Each row is followed by its class number.
[-40   6 -28   2  21  -3 -12  12 -29 -14 -15 -18 -21  13   7  12 -15   1
  29  -7 -37 -17  28  31  -3   3   9 -16  12 -14 -13 -12  -4 -42   8 -41] : 4
[ 23  10  -7  -5  -1  22 -21   5  18 -11  -7  67 -34  -2  24  -2 -19  -2
   6  13 -14   5  11 -19  30 -19  -3   3  23  36   0 -18  36 -18  -7  -6] : 10
[ 24 -31  -2   3   8  13   5  18   6  12   2   1  12  12  -9  -1 -43   4
 -18  25  34 -31   9 -73  24 -14 -24   7  27   4 -29 -28   0  32   0  -1] : 1
[ 14  32  11 -21 -39  10 -36   7   7 -28   3  43 -12  -7  -8   1 -33 -32
  27 -10  -1  44  -7  70  10 -31 -17  12   1 -23 -15  34  15  13  -1 -11] : 8
[ 66  -9  10  -4 -52 -17 -58  23  11 -65   9 -23  11  21  28   5 -13 -19
 -42 -25  -6  12  16 -16  11  -6   6   1 -19  30   3  -2  15  51   1 -15] : 9
[ 28  13  18 -31   9  -1  10  31 -24  18  20  51  12  -1  -9 -28 -29 -41
 -10  24  30  -6  25   0  -2   1   0  18  -3 -40   0 -21 -12 -10 -11 -17] : 5
[ 32  13  -4  -6  39 -36  23 -31   7  21 -22  -2  32  -8 -16 -18  35 -25
   8  48 -24  23  21  11  48  -2  17 -16  -5   3   1   1 -10 -36  24  10] : 6
[ -1  20  11 -12   1 -11  44  -2  -8 -21  -3  30   8  12  23 -43 -24 -20
 -15 -18  49  15  37  24  27   6   1  19  12 -63  -6 -15 -28  16  15   1] : 7
[ 23 -23  13 -15   5  -5 -58  14  27 -35   5 -49  13  28   1  -7  44  -3
 -24 -10  43   1  36  12  36  -1   2  16  -8  29   2   4 -34  11  18  -8] : 9
[-31  64  33 -38   6 -20   3 -20  56  46 -14 -22  30 -13   5   1  19   2
  14  36 -42  38  18  60  62 -37 -14 -18   5   4 -39  10  -2 -62  34  44] : 3
[ -7  29  10   2 -21 -25 -17   7  -1  -4  20 -18 -13  27  -8  38  -1  27
 -17 -32 -53  13  48  33   9 -18  10 -24   1 -12   0  50  -2 -40  12 -28] : 7
[-42   5   4 -18  49 -15  12 -78   4  56   6  12  11 -24 -57 -33  14   6
  44  61  43   3  -5  67  43 -23  -6  41  -2 -56  -2  -3   4 -10  17  32] : 1
[-39  -7  -8 -26   8 -21  -8 -22 -12   0 -23  -1 -28  -6  -3  21  39   2
   5 -13 -39   2 -16  37 -10   4   2  24 -29  10  24  -4  26   1  -6 -14] : 0
[ -1   3  -8  -8  -5 -45   4  -1 -31 -38   5 -41  22  21 -13 -18  -3 -21
 -40 -19  36  17  57   1  36  13  34  15  21 -14   2   1 -19  -2   8 -26] : 6
[-24  -5 -18 -10   6 -12 -17  -9  -6  -5 -41  -3  -6  16 -44  10  -9  -5
  11   3   0 -12 -24  45   4  -4 -18 -11  18 -14   9  -1   3  14   3 -14] : 2
[-50  59 -28   6  25 -42   2 -48 -14  17 -49 -15  23   2 -23   4   5  29
  39  25 -34  12 -11  26 -24   8   4 -52  23   3  -3  -6   8 -33  20  30] : 6
[-13  -7   1  22 -61 -13 -16  27 -43 -37 -12 -16   5  13 -21   2 -28  -8
 -55 -32  64  17  14   3 -12   9  10 -40  25  -4   2 -12  -1   0  27 -17] : 2
[ 36 -24 -17   2 -23   8 -22  12   8 -46 -32   5 -18  16  17   2 -21 -10
 -30  -8 -47  12  -8   8  19 -14 -13 -33  20  52 -26  -6   7  27   7 -25] : 0
[ 38 -25  12   4  12  51   0   3  21  13  -6  31 -10 -30  26  -7  -6 -19
   8  51  44 -12 -37 -28  10  -2  -3 -13  15  48   3 -30   3  39 -12  30] : 11
[ 16  26  14 -16 -13 -25 -55   7 -19  26  34 -15   2  19 -30 -20   7  51
  27   0 -71  -2  11  59 -36   6  11 -34 -15 -11  12  55  -4 -51  10   4] : 7
[ -7  67  -8  17  14  -9 -12  -2  -4  46  -6  45 -19 -42 -25  10 -22   7
  27  43  -6  22  -9  25 -30 -33  36 -29   8   0  -7 -15  48 -74  17  20] : 2
[-18  18  -8 -16  -4 -11 -38 -11  16 -30 -20  13 -28   1  25   0   1 -45
  -7 -19 -67  22   4  53  13 -10  -2   5 -10  21  26  -9  24  -7  -9 -27] : 4
[ 24  -6  -5   6  -2 -16  24  27   8  -8  -4  12  -6   8   7  -7 -43 -23
 -11  -9  23   5  25 -33 -28   7  12  20  15 -54 -14 -24   3 -16  -7   1] : 1
[ 37 -13   5  -1  16  21  40  18  -1  31   9  60  14   7 -34  -5 -30   2
  11  27  46 -11  24 -21   0   0 -15  38  -8 -18  -2   1  -3 -16 -17  27] : 6
[ -1  49   2   9   7  10  22 -18  17  26  -1  58 -11 -18  -9   9 -35   0
   4  39  51  13  -4  -1   4 -13  -9 -17 -22 -33 -11  -2  -2 -36  10   3] : 5
[-28   8  -8 -40  -7  -2 -27  19 -13 -11 -29 -18  -4  30  28   2 -20 -28
  -6 -15  -8  -4 -13 -13  10  25 -19 -16  32   8 -17 -22 -22  28   2 -28] : 4
[-47  39   7 -28   7 -17 -44  -7   9  -8 -13   8 -13   9 -27  15  28 -22
  -5 -21 -34  18   6  74   4 -15 -17   0   1  -6  27  20  -3 -15   9 -40] : 5
[ 39 -21  15  -9 -24  18 -13  40 -14  10   2   8  -6  -2  16  28 -27  12
   4  20 -25 -33 -14 -42 -23  -1  -4  -6   3  38  -3 -11   7  38 -49   8] : 10
[ 34 -13 -14   9  35  18  -1  14  69 -36  -4  18 -40  51 -15 -37 -20 -11
 -12 -20  53 -13  31  31  49   0 -17  37   0 -25  21  18 -52  -9   9 -29] : 4
[-14  39 -18  22   8 -19 -11   0  23 -42 -34  -5   0 -19  14  18 -17 -47
  -8 -15  20   4 -31 -23  12 -39   4  -4   2 -17  17  -9  12  29  22 -20] : 8
[ 32   1   5  20  -5  14  48  53  -5   5  38  42  -1  25 -20  37 -28  -5
  -9 -34 -29  15  52   1 -45 -17   0  13  13 -43 -17  31 -12  -1 -13  -6] : 7
[-26  32  17 -46   8 -70  -1 -25 -53  59 -13 -42  17  -3 -22  -7  58  29
 -11  43 -30   8  35  37 -25  31  -1 -49 -43  39  16 -14 -19 -27   3  11] : 10
[ -9  22  14 -50 -20  10  -8  39 -16  19 -24  24 -24   7  14   9 -16  -8
   4 -20  17   9  10  45 -18  12  -9 -12  21 -17 -22 -10   2 -52  11   9] : 3
[ -9   2   7 -67 -12 -13 -25   8 -78  24  10  13   3   5 -14   5 -12 -11
  28  18  31   0  18  22   2  14  -6   0 -14 -30 -20   1   0  -5  -8 -24] : 8
[ 10  -6   0 -44  -7 -21  -2   6 -27  19  -1  19   4  13 -30  20   6 -10
  -7  22 -21  18  30  39 -56  20  -9  -5 -48   8  13  -4  19  17 -15   4] : 11
[-19  11   0 -18 -30 -23  -5  29 -55 -26 -12   6 -11  32  30   3 -13 -13
 -44 -78 -29  31   1   2   0   5   1 -55  33  -5 -11  -8  -9  15  37 -36] : 8
[ 50 -18  17   1 -33  23 -31  32  33 -28 -29 -12 -17  10  31   9  -8  -7
 -29  -6 -46   5 -23   1  31 -19 -18 -38  23  68 -22   9 -15  25  -1 -13] : 0
[ -9   3   0  10 -28 -35 -18  -2  -2 -46  -3 -36  20  13  23  12  26  -4
  33 -22 -68  41  11  11  10  12   9 -33  10   0  -8  15  21 -14  18  -6] : 8
[ -5 -18  -4 -22 -14 -18 -34   5  -8 -31 -33 -10  -6  27  -4  25  12 -33
 -46 -22 -45 -13  11   6  34 -21 -17 -14   6  21  27   5  -9  26  -7 -44] : 10
[ 38 -45  16  -1   6  33  -2   6   4   8   3  14 -26  -5  17  -4 -16  10
   7   8   2 -26 -17 -17  21  -8  -3  11  18  17  -6 -19   4  39 -26   4] : 1
[ 63  -3 -17  -5  15  20 -43 -14   1 -15  -8  35 -16  -7  11 -15 -17 -21
 -12  29   7  -2  -4  13  11 -24 -12 -22   7  59 -12 -29   8  29  -7   2] : 9
[  1  -1  11 -49  -8  -8 -51  28  -6 -12   5 -37   6 -11  -9   0  -6  -5
   3  29 -26  11  38  80  -3 -17  17  17 -32  24 -20   4   7  11  -8 -13] : 11
[ 29  14  15 -38  19  -5  -8  -7 -15  34   7  27 -11   5 -12  35  22 -18
  21  24   7  -6  37  32  10  -8 -15  14 -26 -11   0   6  -7 -14 -17 -13] : 9
[  2   9 -27 -24  32  -2  -7 -24 -14   9 -33  17 -31   5  13  38   4 -34
   9  -3   2 -11 -18   4  29  -7 -17 -18  17 -24 -17  -6 -13 -12  16 -42] : 9
[ 32  17   9   6  -4  13 -52  21  33 -26 -25   5  14 -22   1 -12   1 -34
 -28  14  -6   8 -13  -1   3 -33   0   5  13  84  25 -10  13  31 -15  19] : 6
[-23   8  -6 -49  21 -22 -33 -57 -33   9  -6  22 -15  -3 -23  16  45 -15
  22   9  -3  32  24 114 -18  -1  10  20 -30  -5  12  -9  18   2 -17  12] : 9
[-20  46 -34  20  24 -43  -4 -28  20 -27 -20 -11  22  19   2  -9 -35  33
  31  -1 -42  -6 -33 -27   4 -22   3 -29   5 -17  -2 -10  27  42  30  12] : 8
[ 49  54 -18   3  -3 -19  25   8   9 -18 -35  63   6   2 -19 -11 -17 -45
  12  14  12  35  25  -3 -34  14 -25   0  -3  -3  15  -4  16  -7   2  -1] : 6
[  1  -6  -6  12 -28 -31   3   6  -3 -27  29   3   6  44 -18 -20 -30   2
 -24 -34 -39   7  34  14 -18  18 -11  13 -21 -15  30   8  12  11  -2 -10] : 4
[  7  11   2 -13 -12   8  -9  32  18 -12 -39  32 -43  -3  35  39  11 -57
 -30 -39  -8  23 -31 -25  -4  -6   8   1  18  -2   6  -1   4 -18   9 -31] : 0
[ 33  -2  -3  13  16  17   8  27  -1  -7   0   8  -2  -5   1 -23 -31   3
 -18  26  21  -4  26 -12  52 -31  14 -18  35  36 -38 -34  -7  11  11 -13] : 2
[-42  29 -12   5   5 -16 -23   0  -2 -17  -6 -11  -3   3 -21  22  -6   3
  32  -8 -62  -5   0  45 -17 -11  -9 -11   1 -33   2  21   6 -30   1 -38] : 5
[ 59 -20   2  12  11  22  -7   0  -5  -7  17   3   4 -15   3 -10   6 -20
  -2  24   8 -10   2   0  -8  -9 -21  -2   7  56  -6 -20 -14  55 -27  11] : 9
[-20 -26 -19  14   7   7   9 -11 -11  -7 -12  18 -49   6 -12  13 -13  -4
  -2 -34  28 -17  -3  -5 -13   8 -14  14   8 -45  18   1   1 -27  -3 -31] : 1
[ 49  -8  -6  -6  25   7   0   2 -34  20  -2  23 -18 -16  16   9  -4 -19
  -8  14  11 -15 -11   1  -6  -9  10 -20   2  16 -11 -31  -7  17   1  -6] : 9
[ 31   3   8  19 -51 -27   2 -16  -1 -63  16  21   9   1 -19 -31  20 -47
 -33  -5  53  59  59  33  16   7  15  18 -20 -20  34  16   3  -1  12 -10] : 10
[ 33  13   0  40   5 -18  14  26  41 -24  24  28  31  17 -40  25  -3 -15
 -14  13  32 -12  27 -72 -34  -6   0  31 -37 -21  52  -1  27  29  -3  -2] : 5
[ 42 -19   7 -25  -4  25 -34  30  -3 -13 -21  10 -23   7  51  12 -31 -23
 -23 -17 -22 -12  -9   9  34 -18 -16 -19  39  42 -38 -28 -10  20  -5 -19] : 9
[-45  26  36 -22 -13 -27 -39   3   3  34   9 -62  36  21 -24   6  -3  27
 -16   1   9  10  -2  37  23 -28  -2 -37  21   1 -22  29 -43 -12  18  30] : 8
[-68   3   2 -10  -6   4 -39 -17 -21 -25   0  21 -13  29 -30  13  27   7
 -19 -37  -9  16  36  71   0  -9 -14  -9  -9  -6  30  14  -4 -27   4 -29] : 5
[-63   6   5 -35   0 -11 -57   2 -10   6  11   0  -5  19  -4  -1  10  17
  21 -26 -41   6   9  27   7  -5 -20   7  19  16   6  10  21 -48  -3   0] : 8
[  1  -3  15 -51   4  -4 -27  36 -30   4 -23 -23  11   3  16  15 -15 -25
   7   5  34 -27  12  29  20  -4 -15  17  24  -9 -38 -29 -20  25   8 -20] : 9
[  9  13  11 -31  22   8  -3  20  13   7  -9  52 -11  -2   6 -13  -4 -32
  23  -2  11   5   0  18  14 -18 -18  30 -21 -28   8  -2  -5 -14  -5  -2] : 8
[-17  -7 -11  19  -1  -7  34  -7 -45 -14  -5 -50  40   4   4  22 -27  17
  24  15   2 -16  14 -31  29  -2  30 -21  38 -26 -43  -2 -21  15  -6   0] : 6
[-12  31 -17   9  29 -13   8 -29   3 -18 -30  16 -33   9  11  20  13 -19
 -21 -35 -17  25  18  68  -5 -23  -2 -28  16   5   1 -14 -16   0  10  -8] : 9
[-20  28 -12  -5  32 -29 -18  -6  28   1  -9 -14  -7  38 -28 -23 -18  -5
 -18 -12  -5 -28   0  25   5  -8 -12   6   0 -17  38   3 -28  10   8 -13] : 4
[-43   9  11  11 -25 -21 -30 -19   4  25  14 -44 -14  28 -61  24  -7  78
   9 -14 -60   1  35  82 -31 -16 -33 -31 -22  -7  -5  58 -12 -63  -8   7] : 1
[-26   2  -1 -13  18   7   4 -17 -31  15   8  33 -30 -26 -41   5  30  -4
  36   9  39   8  38  53 -10  -5 -11  49 -36 -35  15   1  18 -21   5 -26] : 1
[-66  34   4  -5  -6 -14 -22  18 -40  11 -11 -22 -16 -15  20  21  -2  17
  13 -36  57   3  -4  32 -26  10  22  -3  26 -38 -24 -18  -2 -57  52  -3] : 9
[ 11  39   1  13  -9   1  30  27 -11  25 -10  69 -11  -5   8  27 -38 -11
  -8  11  24   8   1 -47 -43  14  -9 -37   1 -23  -5 -26  19 -41  16  -6] : 5
[ 14  14   8   1   3  24 -29  10  15  19   5  22   0   8 -13 -16 -32   7
  12  40  -1 -18   6  13  -7 -10 -28 -13   6  48   3 -12  -1   6 -17  21] : 4
[ 11  10   9 -48   6   2  -4 -15  -8  21  10  70 -39  20 -22  -2  -7   2
   6  -7   9  -3  28  63  17   1 -33  36 -22 -28  24  27   4 -10 -15 -22] : 7
[-40 -20  27 -56 -13   6 -24  12 -31   8  -4 -12  11  27 -16   1  13   0
  -2 -14 -12  15  48  55  19  -8 -30  16  19  -5 -33  -5 -21  19  -8 -12] : 1
[-17  -4 -11  -1  20  -3  16 -14 -29  10 -10 -50  19  -5  21  26 -33  17
  41  28  46 -35 -12 -14  30  -2  17 -10  32 -50 -65 -22 -30  13   9   3] : 9
[-37  40  52  -9  -5 -42   5  19 -37  62 -10 -64  67 -18 -25 -12  20  15
   9  35   8  -2  24  48 -18   1  21 -31  11  -9  -5   2 -44 -57  16  54] : 6
[-28 -40   3 -13  -8  19 -45  -8   8 -35 -13 -16 -17  36   2   3   5   8
 -18 -47  11  14  -4  28  39 -17  15   5  38 -23 -13   8 -18  26  14 -10] : 1
